[[ 56  -1  29   9   8  34  -6 -11 -33 -52 -27  50  -2]
 [-54  23 -35 -43 -37 -13  32  12   8  22  40 -38  -2]
 [-50  27 -10 -77 -18  15  33  14   8 -25  31   5  -8]
 [-56  27 -24 -66 -28   1  39  11  11  -1  37 -19  -5]
 [-35  26   1 -76 -10  26  29  12   1 -46  19  27 -10]
 [ 32  10  29 -17  10  37   0  -7 -28 -65 -21  58  -7]
 [-48  19 -37 -13 -40 -29  23  13   1  37  37 -52  -2]
 [  8  17  22 -44   9  36  12   2 -20 -70  -9  56 -12]
 [-15  24  13 -66   3  31  20   7  -9 -64   6  44 -12]
 [ 70 -11  28  31   5  30 -13 -18 -30 -30 -36  38   5]
 [-37  14 -38  17 -34 -43   8   6  -4  45  28 -59  -1]] gives -1

[[-28  22 -26  42   2 -52   5  34  22  32  -1]
 [-51   6 -57 -10 -40  16 -38  50   6  60  38]
 [  3   5  -1 -57 -47  71 -53  -4   5  15  51]
 [-24 -63 -22   6  26 -10  25  23 -64   1 -42]
 [-17 -19 -12  45  43 -60  48  19 -19  -4 -53]
 [ -7 -41  -9 -42 -19  54 -21   5 -41   7  24]
 [  6   9   9  58  47 -71  52  -6   9 -21 -49]
 [ 62  -9  70 -13  26  15  22 -60  -9 -69 -27]] gives -27

[[-34   4   1  42  14  57  -4  37  58   5  -5 -50]
 [ -1  18 -15  38  37  17 -34   8  32 -21  27 -37]
 [-27   7  -6  23  -4  53  13  26  40   7 -11 -32]
 [ -5   8  -9 -31 -48  22  53  -6 -13  18 -30  25]
 [-39 -51  51  19   8   7  -9  45  26  30 -25 -23]
 [-10 -19  21  34  43  -9 -45  21  24  -6  17 -32]
 [-27 -27  29 -15 -38  17  38  21   4  37 -44  11]
 [ 16   3  -2  25  49 -29 -54  -6   3 -26  37 -18]
 [ 28 -10   5 -42 -18 -53   8 -31 -54   1  -2  49]] gives 49

[[-18 -36 -18  75  18 -10]
 [ 44  43  -1  14  74  54]
 [ 44 -23  -5  15  -5   5]
 [ 58   3 -32  20  62   3]
 [ 14   9 -35  26   7   8]
 [-13  -7 -46  36 -55 -33]
 [-14 -61  25  25 -25 -23]
 [-10  36  73 -39 -20  26]
 [-45 -22 -51  -5   4  52]
 [-47 -11  10 -24  45   8]
 [ -7   0 -16  29  -9 -17]
 [ 16 -11   5  17 -11  21]] gives 21

[[ -5 -16   1  -9  33  33  -3  -2 -13  -5   4   3 -15  -7  24]
 [ 19 -14 -14  35  -4 -27  -1  32  -5   0  14  57   5 -21 -16]
 [-11 -11   0 -10  44  32 -16  13 -14 -12  -6  12 -23   6   5]
 [  1  -8  20   5   0  -1  -1   8  26   0   2 -23  -1  -8 -26]
 [  6  -2  19   8  -9  -6   4   1  26   3   3 -23   5 -11 -22]
 [  7  14  29  18 -15   1  10 -12  23   5   6 -35  11 -17 -14]
 [-17 -20  -5 -12  45  15 -26  38  -4 -16 -14  23 -28  19 -23]
 [ 11  24  41  42 -11  25  20 -30   6   6  19 -38   3 -35  18]] gives 18

[[  2  -6   0   8 -11   3]
 [ 15 -18  29 -10  30 -29]
 [ -5  11 -17   8 -11  -2]
 [-21   5 -12   4  -3   2]
 [-46  26 -59  20 -37  50]
 [ 79   8   8   2   3 -14]] gives -14

[[ 0  1 10 42 65 33 11  1  0  1  0 -1  0]
 [ 1  0  0  0  0 -1  0  0  1  0  2 10 48]
 [ 1  0  0  1 -1  1  0  0  1 15 52 64 40]
 [ 1  0 -1  1  5 29 71 55 23  3  0  0 -1]
 [-1  1  0  1 -2  0  1  3 20 55 64 30  6]
 [ 0  9 45 74 43 12  0  1  0  1  0 -1 -1]
 [ 1 -1  0  2 20 50 70 37  6  1  0  0  1]
 [-1  1 -1  1 -1  0  0 -1  1  9 45 65 40]] gives 40
---
[[-14  -3  10 -10]
 [ 48 -38  -5  50]
 [-55  59   3 -63]]
48

[[ 29   5  22  33 -12  76]
 [ 10  -3 -12  47 -25   7]
 [-16  25  20  22  11  43]]
10

[[ 61   6 -35  34]
 [-58  32  52  32]
 [ 41  31 -39  -9]]
-58

[[-31 -73 -39 -37  -9  37   1]
 [-35   5   1 -16  57  48   7]
 [-46  21  16  24   2 -40   4]]
-35

[[ 47 -21  10  59]
 [ 71 -24  30  61]
 [-21  34  19   7]]
71

[[-21   6 -12 -17 -16 -31   1]
 [ -3   1   5   5  -3   4  -6]
 [-40  11 -19 -32 -28 -56   2]]
-3

[[ 26 -64  11  -9]
 [-44  31  -8  -1]
 [ 67 -46 -18 -29]]
-44

[[  3  23   7  -3 -14]
 [ 45 -17  44  31  19]
 [  7  47  -1  27  65]]
45

[[ 27   1   9 -18 -10  -7 -10]
 [-20  21  22   3  17  25  17]
 [-35  49  65 -17 -17 -11 -17]]
-20

[[ -3 -47  10 -44  -9  18 -42]
 [-10 -10 -52   2  12  13  67]
 [  3 -41  26 -45 -11  15 -43]]
-10
---
Q:
[[0.118, -0.032, -0.117, -0.030],
 [-0.091, 0.015, 0.149, 0.152],
 [0.049, 0.176, 0.135, -0.004]]
A: 0.149

Q:
[[-11.991, -160.805, 92.338, 185.683, 40.477, -93.325],
 [-6.580, -24.347, 10.736, 25.308, 11.613, -10.115]]
A: 92.338

Q:
[[1.7, 1.3, 1.7, 2.2],
 [-1.6, 0.1, 0.7, 0.6],
 [1.8, 1.3, 1.2, 0.6]]
A: 0.7

Q:
[[19.722, 124.547, 46.478, -217.017],
 [47.438, 48.337, -66.077, -59.267],
 [130.278, 24.023, 215.935, 98.709]]
A: -66.077

Q:
[[-1.1, 8.0, 0.8, -18.2, 2.3],
 [-10.0, -16.3, -22.6, -4.4, -20.0],
 [21.0, -16.1, 5.2, -8.0, -14.3]]
A: -22.6

Q:
[[-0.111, -0.086, -0.090, 0.032, -0.077, -0.047],
 [-0.091, 0.051, -0.092, -0.077, 0.152, 0.009],
 [-0.105, -0.143, -0.121, -0.172, -0.067, 0.108]]
A: -0.092

Q:
[[-69.2, 141.3, 35.3, -86.5],
 [-51.5, -196.6, -30.8, -92.6],
 [36.4, -30.8, 182.9, -30.8]]
A: -30.8

Q:
[[1.639, -13.172, -14.091, 12.495, -1.776],
 [7.789, -4.304, -16.789, 18.656, -3.654],
 [-12.202, -8.124, 8.304, -10.332, -3.428]]
A: -16.789

Q:
[[-8.8, -16.9, 3.7, -10.4, 11.2],
 [-6.3, 2.5, -2.7, -3.2, -2.7],
 [12.8, 6.7, -11.6, 14.1, -8.0]]
A: -2.7
---
Input: [ -6 -57  55 -11 -21]
Output: 55, 55

Input:
[[-66   6 -28  42 -33]
 [-38  45 -45  60 -35]
 [-55 -27 -27   6  25]]
Output: -45, 60

Input: [-18  48  38  47 -63]
Output: 38, 48

Input:
[[-71  63  62 -37  56  58 -70]
 [ 69 -50 -68 -21   8  65   1]
 [-53  -2  -9 -62 -44  64  54]]
Output: -21, 69

Input: [-72  28 -17  21  -7  68   0]
Output: 21, 68

Input: [  1 -16  67  -6 -42]
Output: 67, 67

Input: [50 73 61 29 23]
Output: 61, 73
---
[[72 71 70 65 68 70 79 62 56 73 56]
 [75 76 65 48 85 60 69 68 70 70 78]
 [72 68 65 64 63 67 77 59 57 76 11]
 [59 55 52 68 58 70 59 57 62 65 87]
 [58 66 74 61 72 79 69 64 66 72 82]
 [75 75 73 57 84 58 67 62 68 73 77]
 [79 63 61 57 60 49 58 76 63 59 66]
 [72 68 66 64 64 67 77 60 57 76 80]] → 80

[[ -85  100   56  106  139  858  -85  262 -301  106 -606 -692 -171]
 [ 198  -40  286  106 -242  -96  198 -289  -32  106  296  -41   91]
 [-233  207    2 -292   98  -98 -233 -254  -32 -292 -160  191    4]
 [-468  402 -142 -603  176 -241 -468 -254  -32 -603 -232  440    4]
 [ -85  100   56  106   98  392  -85   79 -129  106 -292 -308  -38]
 [ -10 -166  198  758  -91 -293  -10 -254  375  758 -160  117 -280]] → -280

[[ 128  740 -401  378 -407  511  211 -851  148 -456  724 -119 -631 -402
  -159 -769]
 [ 513  348 -116 -116 -973 -798 -952  680  650  612  455  -23  584   80
   777 -819]
 [ 537 -814  185 -993   86   36 -906  107 -964  130 -447 -734  669  459
  -966  816]
 [ -34 -945 -171  134  635 -927 -308 -355  166   56  779 -549   59 -492
  -180  115]
 [ 355  -67  434  114 -239  244 -253 -715 -916  170  141  484  641 -975
  -297   59]] → 59

[[158 159  75 152 125 119]
 [ 78  37  23  53  78  67]
 [134  82 144  50  35 132]
 [ 70  80 159  71  62 106]
 [ 73  15  75  77  89  67]
 [ 19 139 210  91 219  10]
 [110  53  92   6 141 109]
 [ 73  28 166  87  91  76]
 [ 86  25 204  37  88  60]
 [142 137  80 110 129 153]] → 153

[[5 8 2 3 5 7 4]
 [6 5 9 8 7 5 7]
 [5 7 2 3 5 7 4]
 [5 8 2 3 5 7 4]
 [6 6 6 6 6 6 6]
 [5 7 3 4 5 6 5]] → 5

[[210 220 204 212 199 206]
 [931 942 948 952 921 946]
 [235 242 218 208 241 214]
 [935 946 952 956 926 950]
 [942 954 959 963 932 957]
 [933 944 950 954 923 948]
 [564 557 582 592 559 585]
 [942 954 960 964 933 958]
 [938 949 955 959 928 953]
 [213 223 207 215 201 208]
 [216 226 211 219 205 212]] → 212

[[180  95 178  78 190 144 167 153 231 119 207 130 237]
 [183 151 202 139 135 137 215 133 127 185 151 177 130]
 [161 102  63 140 138 141 200 175 179 181 246  73 211]
 [163 167 152 169 123 179 195 196 117 177 214 221 101]
 [231 125 152 207 103 173 159 192 188 215 109 157 176]
 [ 88 108 222 176 160 212 234 185 175 167  85 167 174]
 [147 182 160 143 115 127 193 159 203 191 157 211 209]
 [118 185 103 190 135 179 164 213 183 211 170 221 131]
 [173 154 186 170 182 130 171  94 152 139 188 134 129]
 [203 152 158 159 217 160 195 145 119 134 120 204 177]] → 177
